Here is a tiny trained network, its code and every weight. The questions are about switching its units off for an input and a class, where a switched-off unit gives its printed mean instead of its output.

import numpy as np


def w(rows, s, z=0):
    codes = np.array(rows[::2]) - 128.0
    scale = np.full(codes.shape[1], s)
    scale[-1] = z or s
    return codes * scale


def f(y):
    return y / 2 * (1 + np.tanh(0.7978845608 * (y + 0.044715 * y**3)))


def log_softmax(a):
    a = a - a.max(-1, keepdims=True)
    return a - np.log(np.exp(a).sum(-1, keepdims=True))


def net(x, mask):
    res = np.array(x, float).reshape(1, 6) / 4 @ E
    y = f(res @ A[0][:, :-1].T + A[0][:, -1])
    res = res + np.where(mask, y, B[0][:, -1]) @ B[0][:, :-1]
    return log_softmax(res[-1] @ U[:, :-1].T + U[:, -1])


A, B = {}, {}
E = w([
[126,125,129,126,130,126,127],'x0',
[255,134,65,179,182,51,165],'x1',
[134,128,129,122,133,127,138],'x2',
[127,125,126,126,129,121,125],'x3',
[108,29,206,117,112,55,217],'x4',
[191,21,122,50,255,213,119],'x5',
],0.0064)
A[0] = w([
[241,137,64,178,168,43,167,34],'neuron 0',
[117,56,222,131,112,71,220,43],'neuron 1',
[139,225,39,167,108,228,8,156],'neuron 2',
[95,202,151,207,48,61,139,4],'neuron 3',
[80,192,126,209,42,64,148,44],'neuron 4',
[254,137,62,194,161,57,172,51],'neuron 5',
[115,42,214,129,99,54,222,16],'neuron 6',
],0.0053,0.0015)
B[0] = w([
[16,121,232,32,45,190,38,206],'neuron 0',
[120,208,50,46,200,45,64,182],'neuron 1',
[133,166,101,1,222,48,125,254],'neuron 2',
[204,25,204,58,245,206,186,201],'neuron 3',
[190,52,190,53,203,176,164,208],'neuron 4',
[55,128,193,83,61,165,79,214],'neuron 5',
[115,197,86,49,194,70,101,188],'neuron 6',
],0.0068,0.005)
U = w([
[139,131,129,128,125,129,131,253],'0',
[213,51,153,103,183,191,155,36],'1',
[124,209,75,97,163,52,110,28],'2',
[39,133,176,113,54,174,85,66],'3',
[139,126,112,150,119,117,130,242],'4',
[149,140,117,151,116,123,138,222],'5',
[156,138,54,217,57,127,171,48],'6',
[142,150,75,252,94,132,165,13],'7',
],0.011,0.0078)

Each question gives the input, the list of numbers given to net, and the class t.
The units are the neurons (one row each of A and B). Each row of codes is followed by its name. A weight is (code - 128) times the scale printed after its matrix; where a second scale follows, it is the last column's (A, B and U).
mask holds one flag per neuron, in row order. A switched-off neuron (its flag False) gives its mean, the last column of its row in B, instead of its output. The means were averaged over made-up inputs and are rounded, as every weight is.
A unit's drop is (log p(t) with every unit on - log p(t) with that unit switched off) / (log p(t) with every unit on - log p(t) with every unit switched off).
The circuit of an input: a set's keep is (log p(t) with only the set's units on - log p(t) with every unit switched off) / (log p(t) with every unit on - log p(t) with every unit switched off). Starting from all 7 units, units are removed one at a time, each time the one whose removal leaves the highest keep (on an exact tie, the one counted first), for as long as the keep stays at least 0.8.
units of the circuit, in order: the units of the circuit, biggest drop first
unit that matters most: the unit with the biggest drop
top k neurons: the k neurons with the biggest drops, biggest first
drop when u is switched off: that unit's drop, to one decimal
input [8,-7,-3,-4,-5,-4], class 4: units of the circuit, in order => neuron 0; neuron 5
input [-1,-7,3,-6,8,4], class 2: top 2 neurons => neuron 1; neuron 6
input [2,0,-3,-5,-7,5], class 2: unit that matters most => neuron 2
input [-5,-7,-1,4,7,2], class 2: units of the circuit, in order => neuron 1; neuron 6
input [-6,-6,-7,3,5,-1], class 5: top 2 neurons => neuron 0; neuron 5
input [1,-5,-3,7,5,7], class 0: top 3 neurons => neuron 3; neuron 4; neuron 1
input [-6,6,-1,-4,3,-3], class 3: top 3 neurons => neuron 0; neuron 5; neuron 2
input [8,-1,-7,7,1,7], class 4: units of the circuit, in order => neuron 3; neuron 4
input [5,-6,5,-8,-2,-4], class 0: units of the circuit, in order => neuron 0; neuron 5
input [3,4,8,-6,5,5], class 5: units of the circuit, in order => neuron 3; neuron 4
input [0,-4,3,-2,-8,-7], class 2: top 3 neurons => neuron 2; neuron 0; neuron 5
input [5,-8,5,3,7,-8], class 1: drop when neuron 4 is switched off => 0.4
input [0,7,2,-8,5,7], class 0: drop when neuron 0 is switched off => 0.1
input [-6,8,-3,-3,-7,1], class 3: drop when neuron 5 is switched off => 0.4
input [0,-4,8,1,-8,-6], class 2: units of the circuit, in order => neuron 2
